In the rows, 128 means zero.
Both labels of each row:
[126 160 144 131 149 146 157  91 168 167  97 127 141 111 146 174 148 134
 137 127 106 149 118 208  98 101 170 113 133 125 143 107 138 161  98 103
 113  89 127 112 139 118  99  78 102 136 155 122 146 134]  <12> + bolig
[186 125 135 149 194 137 126 142 134 113 148 142 185 134 131 139 104 121
 112  55 139 147 108 188 190 140 215 105 151 142 177 134 152 135 117 101
 101 155 176 125 100  73 156  23  88 130 161 154 148 173]  <13> + fek
[153 122 176 146  72 139  89 160 141 135 108 115 129 154  79 121 140 104
 145 162 125 103 137 146 124  27 173 117 110 119 144 120 123 143 134 180
 144 147 150 132 120 188 143 181 120 113 150 101 154 135]  <17> + safo
[135 124 149 149  78 142 119 153 115 114 122 165 160  92 148 113 110 129
 139 119 138 120 140 101  84 122 108 199 161 120 117 118 120 103 138 140
 159 113 132 117  85 144 165 170 106 126 123 142 133 146]  <14> + Vez
[143 145 150 138  71 141 122 175 123 127 103 128 116 124 156 150 145 107
 147 149 101 127 136 157 114 116 156 116 108 107 153 117 136 131  93 118
 127 125 110 136 135 135 118 137 125 125 161 151 140 159]  <17> + bolig
[156 161 148  80 146 119 163 135 137 100 141 120 127 137 162 137 120 146
 136  96 116 153 114 116 142 161 123  96 121 134 129 129 118 172 108 126
  74  97 174 156 136  73 112  47 109 127 119 117 114 132]  <13> + bolig
[139 101 170 134 105 128 124 147 126 105 120 136 155 142 125 134 122 116
 138 132 129 133 133  92 127  90 161 118 122 117 125 134  98 104 137 143
 132 143 157 133 127 165 172 142 140 122 124 126 117 107]  <14> + fek
[118  71 129 118 151 114 131 102 153 165 125 136 156 112 108 122 111 124
 115 108 136 124 126 170 139 126 118 122 176 123 137 116 120 133 137 127
 105 131 140 128 112 123 135  82 106 141 126 147 121 132]  <12> + fek
[133 106 125 117 102 121 112 152 129 105 124 143 129 136 132  91 119 123
 126 141 138 116 131 123 107 129 116 143 136 120 173 126 121 123 128 147
 115 138 126 125 116 117 156 178 124 120 133 117 126 133]  <14> + Vez
[152 116 164 160 169 122 122  80 116 132 130 132 189 139 128 135  99 122
 128 104 126 136 129 139 168  84 140 146 167 114 129 140 144 135 132 124
 127 113 143 136 119 125 134  97 114 130 115 141 131 146]  <12> + fek
[150 156 154 150 106 108 140 105 149 121  98 122 115 139 114 157 133  95
 104 156 100 108 137 149 128  67 159 146 120 133 146 112 139 138 123 111
 136 131  99 129 141 159 122 148 139 119 155 121 168 129]  <17> + safo
[126  78 146 136 144 125 137  89 126 132 152 167 171 128 101 137 115 102
 110 134 149  88 130 177 150 102 168 154 130 108 148 131 123 157 139 111
  96 143 107 136 113 140 147  78 107 140 117 128 133 160]  <12> + fek
[144 157 141 116 147 142 122 148 195 135 120 104 132 135 122 112 117 157
 130 109 111 165 117 122 178 143 158  88 152 124 213 144 119 133 123 125
 118 133 178 134 146 108 135  62 139 152 127 107 142 131]  <13> + bolig
[154 167 161 135  79 161 110 195 133 129 120 125 124 108 153 159 162 126
 121 133 118 135 144 137 150 100 145  98 142 120 125 114 175 137 104  99
 132 121 137 130 122 143 161 143 105 127 170 113 162 163]  <17> + bolig
[122  48 132 136 140 108 151  69  64 143 119  99 145 126 114 133 105 108
 114 125 123  93 125 157 136  64 173 138 132 126 120 134 112 146 139 142
 113 134 128 111 117 155 130 118 123 137 120 149 115  68]  <12> + fek
[114  56 119 134  91 137  66 155 138 139 101 143 165  98 135 100 132 157
  84 108 121 113 149 126 139 144 164 162 165 110 125 109 139  83 138 141
 158  95 173  80 100 137 173 220  88 113 136 155 109 140]  <17> + Fumed
[134  78 154 145  94 150 107 170 139  74 117 149 177  73 138 138 147 125
 142 121 131  98 139 154 109  80 162 164 149 109 147 144 125 116 129 126
 154 139 135 120 116 170 165 159 106 118 139 134 130 179]  <17> + Vez
[125 106 123 114 135 142 152 102 120 178 101 116 107 146 165 147 121 121
 119 129 111 128 129 224 146 108 127 102 123 130 126 133 130 214  95 130
  92  91 121  98 132 113  99  47 109 126 100  96 113 157]  <12> + bolig
[105  85 125 133 141 112 149  75 115 132 115 144 148  96 116 120 149 120
 125 151 180 108 130 164 100 114 114 173 152  95 150 132 124 154 106 126
 105 122  83 112 101 125 116  85 127 121 107 133 111 166]  <12> + Vez
[160 148 160 135 136 113 125 161 144 100 157 111 125 137 124 135 163 129
 148 110 117 134 116 106 164 121 161 118 118 122 127 115 131 113 141 138
 122 145 187 135 128 119 148 149 133 110 134 129 124 120]  <14> + safo
[137 163 151 105 173 117 139 132 128 121 155 104 141 162 147 138 109 153
 144  91 134 167  99 104 145 124 101  85 127 134 118  54 123 170 121 168
 107 124 162 126 134  93 120  57 138 114 118 116  93 107]  <13> + safo
[125 132 127 138 106 135 141 145 141 148 117 126 108 118 114 140 137 144
 121 132 113 137 133 204 150 127 150 105 120 129 144 125 133 164  99 123
 109  89  96 121 128 107 112 104 102 117 153 108 128 155]  <12> + bolig
[148 135 149 138  87 133 133 142 110  94 122 149 162  93 100 132 141  96
 132  98 142  98 123 144 102  82 148 170 173 113 146 139 132 112 127  99
 159 132  94 134 108 144 155 113 130 129 133 150 146 184]  <17> + Vez
[163 138 159 137 104 138 125 182 138 118 111 111 117 143 127 160 147 133
 122 149  93 119 129 177 110 125 166 116 136 134 156  97 142 152 116 107
 103 120 116 144 122 135 178 119 112 121 180 128 150 166]  <17> + bolig
[137 105 156 173 122 105 141 168 120  87 135 122 161 158 124 110 109 121
 131  92 161 137 111 116 142 142 133 129 153 117 145 140 127 132 134 134
  97 143 166 145 130  97 151  84 124 133 115 145 141 135]  <13> + Vez
[ 99 105 121 151 133 138 130  81 131 151 110 138 139 123 131 142 105 126
 112 129 131 105 120 190 128 117 165 168 120 130 129  72 139 138 133 123
 129 131 103 111 141 123 117 119 127 127 146 135 131 131]  <12> + safo
[115  80 136 139 159 128 134  55 125 151 110 160 158 133  67 131  99 111
 114 112 127  96 120 180 138 127 172 154 122 131 129 138 142 170 138 121
  92 136  84 103 121 178 167  55 120 131 110 158 112 173]  <12> + fek
[139  65 160 136 119 135 131 165 152 108 121 139 116 153  81 113 121  89
 161 129 122  94 143 111  91  46 197 124 126 126 123 143  97 122 149 150
 117 156 138 122 114 194 135 173 145 119 144 116  79 139]  <17> + fek
[128 136 126 134  76 149 155 150 129 155 105 116  79 154 155 126 147 113
 129 190 120 105 161 137 101  52 116 113 115 110 118 113 132 191 117 140
 109 120 107 127 149 183 105 164 141 127 152 105 155 110]  <17> + bolig
[154 171 148 153 174 127 136 148 134  78 136  92 124 153 151 138 111 158
 125  93 138 158 108 130 152 169 132  99 117 153 134 114 136 127  97 119
 113 121 180 128 149  56 127  41 123 122 140 133 216 155]  <13> + bolig
[166 147 147 120 179 122 162 157 126  95 127 106 128 183 170 133 113 155
 152 122 131 166 119 150 151 151 127 106 133 124 144 140 129 162  98 124
  81 109 183 127 146  99  93  41  94  82 129 123 120 132]  <13> + bolig
[162 164 124 140 131 127 118 143 145 123 158 112 119 174 146 150 121 157
 142 112 121 165 122  30 143 126 122 101 143 130 118 127 124 160  83 118
  99 119 202 160 137 108 105  69 105 107 134 115 147 125]  <13> + bolig
[131  99 147 138 157 124  75  90 117 141 156 143 154 112 163 165 110 132
 127 115 128 109 122 156 136 124 173 164 125 130 144 135 123 105 144  99
 130 136 105 127 128 130 147  84 129 119  97 122 109 146]  <12> + fek
[145 134 153 117  93 130 113 198 145  99 118 118 133 124 154 139 182 137
 141 129 129 153 172 138 117 126 144  96 140 105 123 113 137 129  93 109
 121 118 137 140 148 123 173 123 122 126 143 126 122 143]  <14> + bolig
[109 123 108 136 120 128 124  94 125 136 133 162 156 103 133  97 137 125
 108 125 140 119 140 127 124 127 122 160 145 125 152 152 114  95 162 155
 150 127  89 119 121 131 136 134 117 132 108 138 110 142]  <12> + Vez
[142  76 161 150 114 132 115 164 112  87  94 141 161 133 115 115 147 114
 117 117 154 112 146 142 114 112 141 171 155 121 189 123 132 110 137 114
 118 122 114 157 104 150 164 138 122 178 155 156 143 142]  <17> + Vez
[123 112 141 151 153 133 139  83 117 147 121 120 141 158  89 139 109 126
 114 131 132 112 130 191 150 106 180 152 113 149 149 135 146 106 138 108
 114 130 104 126 134 113 119  94 121 129 123 132 142 144]  <12> + safo
[135  81 153 139 104 126 125 175 128 104 101 159 146 102 107 119 136 118
 127 140 133 126 136 155  87 135 167 156 149 124 145 119 128 106 141 139
 128 136 116 147 106 154 147 143 101 141 141 143 126 160]  <17> + Vez
[127  56 157 125  83 128 137 187 118  79 134 160 152 144  95 110 138  79
 137 138 147 141 139 106  76  86 122 137 136 138 120 135  97 133 123 153
 117 147 115 130 103 164 162 158 132 129 131 110 139 134]  <14> + Vez
[166 166 179 145 208 118 133  96 160  84 128 117 153 138 125 167  98 154
 132  64 106 154 102 132 193 179 173 130 123 145 152 124 157 104 123 130
 127 138 181 143 117  72 138  36 123 115 127 138 133 147]  <13> + safo
[113  75 143 162 151 131 127  50 108 138 104 157 174 105 112 169  94 118
 125 105 116  82 131 241 170  70 180 155 155 142 129 144 135 124 125 113
 116 148 139 108 117 131 127  81 107 133 134 128 140 178]  <12> + fek
[143  89 159 132 116 130 140 112 117 140  92 111 129 148  80 145 112  98
 123 155 136  96 135 151 130  63 181 138 105 132 138 114 113 127 149 125
 130 141 128 124 123 173 134 154 148 117 152 116 124  73]  <17> + safo
[119  77 120 133  98 138 140  79 106 143 128 163 154  97 134 138 128 121
 132 137 123 103 134 198 121 104 110 171 164 131 137 123 128 156 125 127
 114 123  77  98  94 111 124  92 101 131  97 131 134 168]  <12> + Vez
[185  59 172 164 108 169 125 138 127  96 110 152 200  83 127 169 147 106
 126  74 133  98 129 159 116 104 138 179 166 110 174 114 162  63 110 102
 150 124  98 143  66 137 155  94 114 132 130 125 153 228]  <17> + Vez
[120  81 122 166 155 140 138  50 101 135 132 154 148 125  83 142  86  92
 122 134 135  91 125 179 119  74 150 177 130 156 133 144 112 118 132 124
 131 147  66 106 129 136 130  91 120 138 117 176 115 147]  <12> + fek
[112 146 128 113 208 140 109 136 133  93 123 145 170  79 185 119 117 204
 125  75 118 170 128 120 145 252 123 150 162 128 151 130 137  91  92 117
 122  97 169 136 125  19 152  91 105 150 114 159  91 129]  <13> + Fumed
[154 116 133 130 202 108 137 134 127 127 129 114 163 173 115 125 100 129
 125  88 142 145 101 132 166 163 182  70 103 132 133 137  99 128 154 128
  98 138 174 142 118 110 146  44 129 127 122 140 124 119]  <13> + fek
[140 114 135 131 182 101 158  97 108  79 123 125 157 201 118 134 117 139
 139 102 114 132 109  79 153 133  90 126 123 132 103 131  92 120 145 145
 109 110 154 129 128 110 138  84 104 120 109 134  98 120]  <13> + fek
[168 147 181 151 134 142 111 165 126  82 130 120 125 148 138 163 121 158
 122 118 120 143 118 120 117 117 140 127 124 125 139 116 119 128 123 116
 127 114 155 148 128 123 131 138 140 104 140 118 131 134]  <14> + safo
[129 165 169 140  85 135 122 161 142 109 101 128 125 122 118 172 156 114
 144 206 113 133 121 159 124  81 143 118 127 128 132 105 131 137 115  91
 144 110 105 146 131 148 117 149 138  98 154 111 146 170]  <17> + bolig
[130 109 132 123 154 125 106 130 115 119 130 144 166 108 156 105 127 158
 123 108 129 135 120 126 141 143 107 139 149 114 127 133 121 142 111 183
 114 124 174 126 126  96 168  97 114 151 121 139 111 144]  <13> + Vez
[144  88 153 118 188 117 128 159 119  97 138 123 190 151 113 110 126 130
 134  57 156 127 108 111 181 134 175 119 126 115 149 162 100 115 149 141
 103 152 177 122 114 145 177  67 130 133 114 139 129 150]  <13> + fek

Both labels of each row:
[153 133 131 125  79 105 127 140 121 118 113 126 139 126 139 131 142 130
 129 132 126 201 125 111 147 166 111 158 123 128 116 130 126 133 104 127
 155 113 151 101 103 141 116 117  98 110 118 147 125 135]  mego + komif
[123 127 127 124  73 140 141 128 130 100  87 128 152 131 129 149 130 148
 121 123 101 197 124  82 140 128 131 151 114 126 115 140 165 130  83 128
 138 136 142 144 104 168  89 112 136 150 124 132 132 129]  Lito + puz
[107 116 122 115  46 133 142 127 125 100  80 121 145 131 146 133 140 145
 126 116  95 223 127  85 144 151 133 162 113 122 116 131 148 126  56 143
 130 127 152 129  89 170 105  99 113 141 119 125 118 134]  mego + puz
[110 117 115 115  70 132 135 144 127 104  89 129 138 136 131 131 130 140
 127 117 115 198 118  99 131 140 136 149 116 132 126 116 150 129  79 134
 114 118 149 126  96 150 125 115 134 147 125 145 139 127]  mego + puz
[139 118 127 121  97 110 137 152 115 106 105 138 143 145 130 130 130 126
 132 125 137 207 135 116 138 160 115 161 114 129 109 120 138 134 122 111
 130 110 148 114 109 131 113 133 124 117 101 182 124 114]  Lito + komif
[ 96 111 128 115 102 132 136 134 135 126  97 160 135 135 148 122 122 139
 126 132  69 176 125 104 137 147 130 150 126 126 137 141 112 135  63 141
 143 130 130 126  98 166  93 106 123 149 131 126 126 134]  mego + Gimi
[ 95 121 122 109  76 129 150 141 122  81  68 117 142 134 116 143 139 128
 138 107 122 213 146  98 132 145 133 147 112 122 100 123 145 128 103 122
 119 132 143 145 113 158 107 136 141 137  95 175 128 115]  Lito + puz
[151 123 108 122  89 119 124 139 135 107 119 133 139 125 129 131 134 122
 124 125 125 177 126 111 140 146 130 142 124 129 121 134 141 133 119 127
 142 115 145 119 115 146 127 108 107 122 127 138 131 129]  mego + komif
[116 125 130 124  95 127 137 116 130  96  99 145 144 126 140 142 142 125
 134 119  93 199 141 104 150 151 120 144 117 102 108 156 126 137 100 114
 155 150 127 126 103 163  85 115 120 122 121 126 135 137]  Lito + Gimi
[132 133 126 131  76 129 130 113 127  88 100 103 139 130 111 137 164 122
 132 104 132 181 134  99 140 131 135 130 113 119 108 131 147 120 115 123
 128 140 142 142 125 149 109 127 129 128 109 130 135 130]  Lito + puz
[129 122 136 130 112 132 128 133 135 121  95 144 151 121 153 140 120 130
 125 137  87 174 112  97 130 137 129 148 121 112 131 151 146 129  83 134
 145 135 137 116  86 153  92 109 118 139 143 120 132 133]  mego + Gimi
[149 109 126 123 100 119 143 156 123 123 104 153 155 135 152 131 135 124
 126 128 117 196 132 121 157 165 112 156 125 116  96 153 145 139 131 115
 155 121 141 105 110 139 104 124 116 115 119 154 126 126]  Lito + komif
[101 120 146 125  90 127 143 124 132  96  88 144 147 131 141 151 137 138
 130 118  82 202 138  96 143 152 128 153 118 107 110 157 124 129  90 125
 151 145 131 126 102 173  83 114 124 131 120 132 130 135]  Lito + Gimi
[149 121 145 131  93 120 131 128 122 134 118 124 131 153 133 129 138 134
 122 141 111 176 116 108 142 145 126 160 124 135 136 126 121 138  81 141
 147 118 142 113 101 146 112 116 119 131 130 124 122 133]  mego + komif
[131 129 145 139 107 113 125 120 132 122 118 154 146 120 137 133 141 131
 119 137  83 170 126 104 144 149 121 151 114 121 138 160  99 138  82 126
 178 134 127 103 105 166  92 101 105 125 137 106 132 143]  mego + Gimi
[115 122 135 113  80 128 137 128 125  92  74 111 137 132 131 135 130 126
 137 116 124 206 127  95 130 137 132 149 116 125 114 116 157 126  86 126
 109 127 150 130  99 141 116 121 132 139 115 153 123 124]  Lito + puz
[114 125 132 124 124 128 132 128 136 111 105 149 145 132 142 137 127 128
 133 121  91 158 137 113 136 144 137 137 126 109 111 153 121 126 120 118
 147 151 120 128 117 157  95 119 124 126 123 124 139 131]  Lito + Gimi
[102 116 111 124  90 132 141 127 160  99 108 187 151 123 131 133 141 144
 113 118  60 186 139 104 147 156 116 142 107 123 130 173 100 141 103 126
 189 140 123 128 122 198 103  84 110 132 113 114 134 138]  mego + Gimi
[110 122 117 119 103 139 118 130 142 127  99 172 161 122 168 127 126 142
 125 129  57 180 119  93 136 154 125 140 127  99 139 161 131 130  71 139
 159 148 131 116  86 170 102  78 108 134 153  84 130 147]  mego + Gimi
[112 131 143 133 115 135 142 117 131 106 103 129 139 122 136 142 133 130
 136 122  91 177 134 106 135 141 124 135 114 106 109 159 119 122  99 125
 151 153 119 138 116 158  91 122 126 129 129 106 133 140]  Lito + Gimi
[122 119 145 135 108 123 133 144 138 117  93 150 147 129 122 134 119 130
 116 148  70 180 111  92 130 131 128 161 110 144 137 144 132 138  66 133
 158 125 137 126  99 158  87 121 125 150 123 143 134 121]  mego + puz
[143 130 140 129  81 135 131 122 123 127 102 125 144 126 149 133 110 137
 119 135  97 179 117 101 151 138 125 155 122 120 117 149 146 128  75 143
 148 123 147 120 103 157 104 104 118 134 138 107 123 134]  mego + Gimi
[144 130 135 141 114 127 122 123 136 111 108 141 158 121 143 144 133 116
 122 133  93 166 119  97 136 141 127 153 118 101 127 155 142 133 103 123
 167 148 131 115  96 153  90 109 107 120 135 106 143 145]  Lito + Gimi
[114 156 128 131 105 130 132 113 145  95  95 134 151 124 137 151 129 119
 127 121  77 175 123  98 130 131 127 138 110 100 116 156 147 128 100 127
 149 159 133 131 111 166  84 107 122 132 123 109 146 134]  Lito + Gimi
[ 97 123 125 120 132 135 132 126 131 104 102 156 150 122 152 144 118 123
 137 121  81 162 140 107 129 145 122 134 126  93 116 152 132 136 104 111
 144 160 119 128 100 155  91 120 119 129 133 121 137 138]  Lito + Gimi
[ 95 125 121 114  84 137 145 120 120  99  91 109 137 132 135 138 139 136
 136 110 105 202 138 105 137 142 136 145 120 112 110 127 138 126  94 126
 122 139 138 137 107 158 110 109 128 138 118 135 122 132]  Lito + puz
